Below are the code and all the weights of a small trained network. Each question names an input and a target symbol and asks about switching units off, where a switched-off unit gives its printed mean instead of its output.

import numpy as np


def w(rows, s, z=0):
    codes = np.array(rows[::2]) - 128.0
    scale = np.full(codes.shape[1], s)
    scale[-1] = z or s
    return codes * scale


def f(y):
    return y / 2 * (1 + np.tanh(0.7978845608 * (y + 0.044715 * y**3)))


def softmax(a):
    e = np.exp(a - a.max(-1, keepdims=True))
    return e / e.sum(-1, keepdims=True)


def log_softmax(a):
    a = a - a.max(-1, keepdims=True)
    return a - np.log(np.exp(a).sum(-1, keepdims=True))


def net(x, mask):
    ids = ['αβγζθλμτφψω'.index(c) for c in x.split()]
    T = len(ids)
    res = E[ids] + P[:T]
    u = 0
    for l in range(2):
        q, k, v = (res @ M[l].T for M in (Q, K, V))
        z = softmax(np.where(np.tri(T) > 0, q @ k.T / 3**0.5, -1e9)) @ v
        res = res + np.where(mask[u], z, O[l][:, -1]) @ O[l][:, :-1]
        u += 1
        y = f(res @ A[l][:, :-1].T + A[l][:, -1])
        res = res + np.where(mask[u : u + 8], y, B[l][:, -1]) @ B[l][:, :-1]
        u += 8
    return log_softmax(res[-1] @ U[:, :-1].T + U[:, -1])


Q, K, V, O, A, B = {}, {}, {}, {}, {}, {}
E = w([
[63,213,202,102,66,30,211,145,127,131],'α',
[48,145,139,194,114,161,109,53,120,102],'β',
[112,117,140,156,126,105,175,116,177,51],'γ',
[189,165,185,111,50,78,190,78,44,123],'ζ',
[179,131,121,61,83,198,150,162,209,120],'θ',
[100,216,248,81,173,142,128,144,82,173],'λ',
[102,124,203,168,64,56,121,183,136,188],'μ',
[53,150,112,139,157,37,181,128,215,203],'τ',
[94,53,160,78,121,112,100,102,126,100],'φ',
[147,189,188,162,202,24,124,153,103,118],'ψ',
[176,103,76,161,177,106,243,163,37,243],'ω',
],0.012)
P = w([
[28,161,120,127,148,145,210,233,2,183],'0',
[45,158,155,134,125,115,191,180,63,169],'1',
[51,140,175,142,129,123,189,150,82,151],'2',
[72,137,176,147,123,112,170,124,100,141],'3',
[80,148,178,141,112,100,153,114,123,129],'4',
[103,155,178,139,114,86,128,94,137,120],'5',
[107,157,180,138,100,81,117,76,157,107],'6',
[114,172,187,132,112,74,100,62,179,95],'7',
[130,170,191,127,102,64,82,42,204,88],'8',
[138,161,198,131,89,48,104,60,196,99],'9',
],0.0055)
Q[0] = w([
[123,52,60,155,135,253,78,81,140,62],'0.h0',
[52,181,214,157,100,69,154,59,119,119],'0.h0',
[62,162,201,147,96,67,147,81,125,120],'0.h0',
],0.011)
K[0] = w([
[112,153,187,119,117,13,207,214,84,254],'0.h0',
[147,100,186,110,100,89,60,74,254,53],'0.h0',
[131,122,172,105,97,92,51,74,222,62],'0.h0',
],0.0087)
V[0] = w([
[142,81,135,59,190,82,247,194,159,16],'0.h0',
[146,236,120,173,80,178,206,177,199,208],'0.h0',
[117,220,92,224,156,164,191,52,160,1],'0.h0',
],0.0056)
O[0] = w([
[125,75,146,98,160,58,211,184,151,13,32],'0.h0',
[158,230,150,176,110,225,180,160,222,152,104],'0.h0',
[136,186,3,164,139,172,132,160,82,79,253],'0.h0',
],0.0076,0.003)
A[0] = w([
[114,128,168,145,152,90,108,46,53,209,171],'0.n0',
[82,107,95,120,135,127,136,144,212,203,187],'0.n1',
[211,154,208,2,175,192,201,172,135,138,210],'0.n2',
[85,147,191,114,195,136,95,216,69,121,134],'0.n3',
[158,127,165,78,112,231,153,104,27,99,174],'0.n4',
[103,171,145,134,146,172,183,122,168,127,121],'0.n5',
[220,125,200,90,158,62,177,200,176,107,255],'0.n6',
[164,97,143,119,39,109,147,101,42,79,146],'0.n7',
],0.0058,0.0037)
B[0] = w([
[102,103,220,122,135,70,83,120,30,195,255],'0.n0',
[71,73,89,172,150,164,130,155,238,184,156],'0.n1',
[159,148,137,18,130,234,109,15,145,154,153],'0.n2',
[96,105,206,84,191,203,46,112,145,64,165],'0.n3',
[128,142,32,60,84,102,54,2,119,133,161],'0.n4',
[91,199,145,103,140,99,119,114,180,137,155],'0.n5',
[234,18,109,80,171,214,172,168,187,77,191],'0.n6',
[108,151,80,135,108,63,128,83,109,81,166],'0.n7',
],0.0052,0.0049)
Q[1] = w([
[83,64,70,124,162,97,93,100,68,41],'1.h0',
[2,142,142,219,111,163,144,68,83,126],'1.h0',
[225,100,97,80,124,130,107,172,190,159],'1.h0',
],0.0078)
K[1] = w([
[75,141,210,150,129,43,121,103,100,48],'1.h0',
[135,255,127,174,149,63,96,127,87,182],'1.h0',
[136,46,153,61,112,187,134,140,152,118],'1.h0',
],0.0076)
V[1] = w([
[86,127,87,100,2,150,133,102,145,102],'1.h0',
[187,112,51,81,131,178,106,153,138,160],'1.h0',
[176,126,146,80,113,91,190,127,85,179],'1.h0',
],0.008)
O[1] = w([
[107,124,91,70,2,121,128,125,170,126,160],'1.h0',
[238,79,154,112,122,99,133,62,182,126,2],'1.h0',
[165,201,147,187,108,97,190,51,86,102,122],'1.h0',
],0.008,0.0059)
A[1] = w([
[95,137,127,180,157,160,115,118,99,138,210],'1.n0',
[133,133,149,148,113,128,104,34,131,166,137],'1.n1',
[61,82,163,150,173,187,103,238,173,181,206],'1.n2',
[160,110,27,196,105,46,195,203,140,81,255],'1.n3',
[108,46,98,82,117,152,116,108,191,151,219],'1.n4',
[160,76,123,136,118,124,180,191,90,214,164],'1.n5',
[67,94,12,126,175,150,185,108,141,167,194],'1.n6',
[253,49,178,130,145,124,167,116,182,130,94],'1.n7',
],0.007,0.002)
B[1] = w([
[154,162,105,130,119,89,102,213,104,138,239],'1.n0',
[155,142,136,181,107,130,81,126,102,178,180],'1.n1',
[95,128,90,213,97,90,34,55,186,47,255],'1.n2',
[81,52,96,147,139,253,108,71,128,113,151],'1.n3',
[125,78,127,85,151,26,104,104,131,121,147],'1.n4',
[129,68,215,172,99,181,183,110,118,145,149],'1.n5',
[116,134,76,84,173,107,188,112,89,183,182],'1.n6',
[137,157,63,124,109,148,103,210,112,163,162],'1.n7',
],0.0075,0.0059)
U = w([
[79,198,182,92,90,124,255,206,164,106,76],'α',
[91,185,62,132,91,105,64,172,100,136,209],'β',
[125,83,96,120,149,236,142,112,136,33,126],'γ',
[195,138,114,154,82,115,167,27,100,85,5],'ζ',
[176,113,113,85,97,117,123,134,186,129,151],'θ',
[126,143,178,81,167,211,79,87,124,152,39],'λ',
[141,79,208,201,71,156,101,147,166,133,178],'μ',
[114,123,108,151,195,75,168,60,204,169,19],'τ',
[100,26,183,62,139,37,116,106,99,98,160],'φ',
[207,148,110,166,220,86,115,192,118,72,105],'ψ',
[174,97,132,156,157,153,194,132,80,194,181],'ω',
],0.0056,0.0021)

Each question gives the input, a string of symbols that net reads in full, and the target symbol t.
The units are the heads (3 rows each of Q, K, V and O) and the neurons (one row each of A and B). Each row of codes is followed by its name. A weight is (code - 128) times the scale printed after its matrix; where a second scale follows, it is the last column's (O, A, B and U).
mask holds one flag per unit, layer by layer, with each layer's heads first. A switched-off unit (its flag False) gives its mean, the last column of its rows in O or B, instead of its output. The means were averaged over made-up inputs and are rounded, as every weight is.
A unit's drop is (log p(t) with every unit on - log p(t) with that unit switched off) / (log p(t) with every unit on - log p(t) with every unit switched off).
The circuit of an input: a set's keep is (log p(t) with only the set's units on - log p(t) with every unit switched off) / (log p(t) with every unit on - log p(t) with every unit switched off). Starting from the 12 units with the biggest drops (on a tie, the unit counted first), units are removed one at a time, each time the one whose removal leaves the highest keep (on an exact tie, the one counted first), for as long as the keep stays at least 0.8.
circuit, biggest first: the units of the circuit, biggest drop first
unit that matters most: the unit with the biggest drop
k most important neurons: the k neurons with the biggest drops, biggest first
top k neurons in layer l: the k neurons of layer l with the biggest drops, biggest first
drop when u is switched off: that unit's drop, to one decimal
input τ α α ζ μ, target μ: top 2 neurons in layer 0 => [0.n1; 0.n4]
input ζ α ω γ α γ τ, target γ: circuit, biggest first => [0.h0; 1.n3; 0.n0]
input μ ψ μ α μ, target μ: top 3 neurons in layer 1 => [1.n2; 1.n5; 1.n6]
input α μ φ ζ, target ζ: 2 most important neurons => [0.n7; 0.n4]
input φ β β γ μ, target γ: 2 most important neurons => [1.n3; 0.n0]
input ζ φ β α θ μ λ, target θ: 2 most important neurons => [0.n6; 0.n2]
input ω β μ β ω, target ω: circuit, biggest first => [1.n5; 1.n2; 1.h0]
input α φ ζ, target φ: circuit, biggest first => [0.h0]
input τ β β γ μ α, target γ: 4 most important neurons => [1.n3; 0.n6; 0.n0; 1.n0]
input τ β ζ, target ζ: 2 most important neurons => [0.n4; 0.n7]
input μ φ μ λ β μ γ λ μ, target γ: circuit, biggest first => [0.h0; 1.n3; 0.n0; 0.n6]
input ζ ψ β ω φ μ μ θ μ, target θ: 2 most important neurons => [0.n6; 1.n7]
input β α β τ ψ β θ μ, target θ: top 2 neurons in layer 0 => [0.n6; 0.n0]
input β μ ψ ζ μ τ α τ, target τ: 2 most important neurons => [0.n1; 1.n6]
input θ β β μ φ ψ α φ γ, target γ: unit that matters most => 1.n3
input γ φ β φ ψ φ λ, target φ: top 2 neurons in layer 0 => [0.n6; 0.n0]
input β β μ β ζ φ α θ μ α, target θ: top 2 neurons in layer 1 => [1.n7; 1.n4]
input β γ μ μ β φ μ λ, target φ: top 2 neurons in layer 0 => [0.n0; 0.n6]
input β μ β μ λ φ α μ α, target φ: drop when 0.h0 is switched off => 1.3
input α μ λ, target λ: drop when 0.n3 is switched off => 0.1
input θ α λ, target θ: drop when 1.h0 is switched off => 0.8
input ω μ μ, target ω: unit that matters most => 1.h0
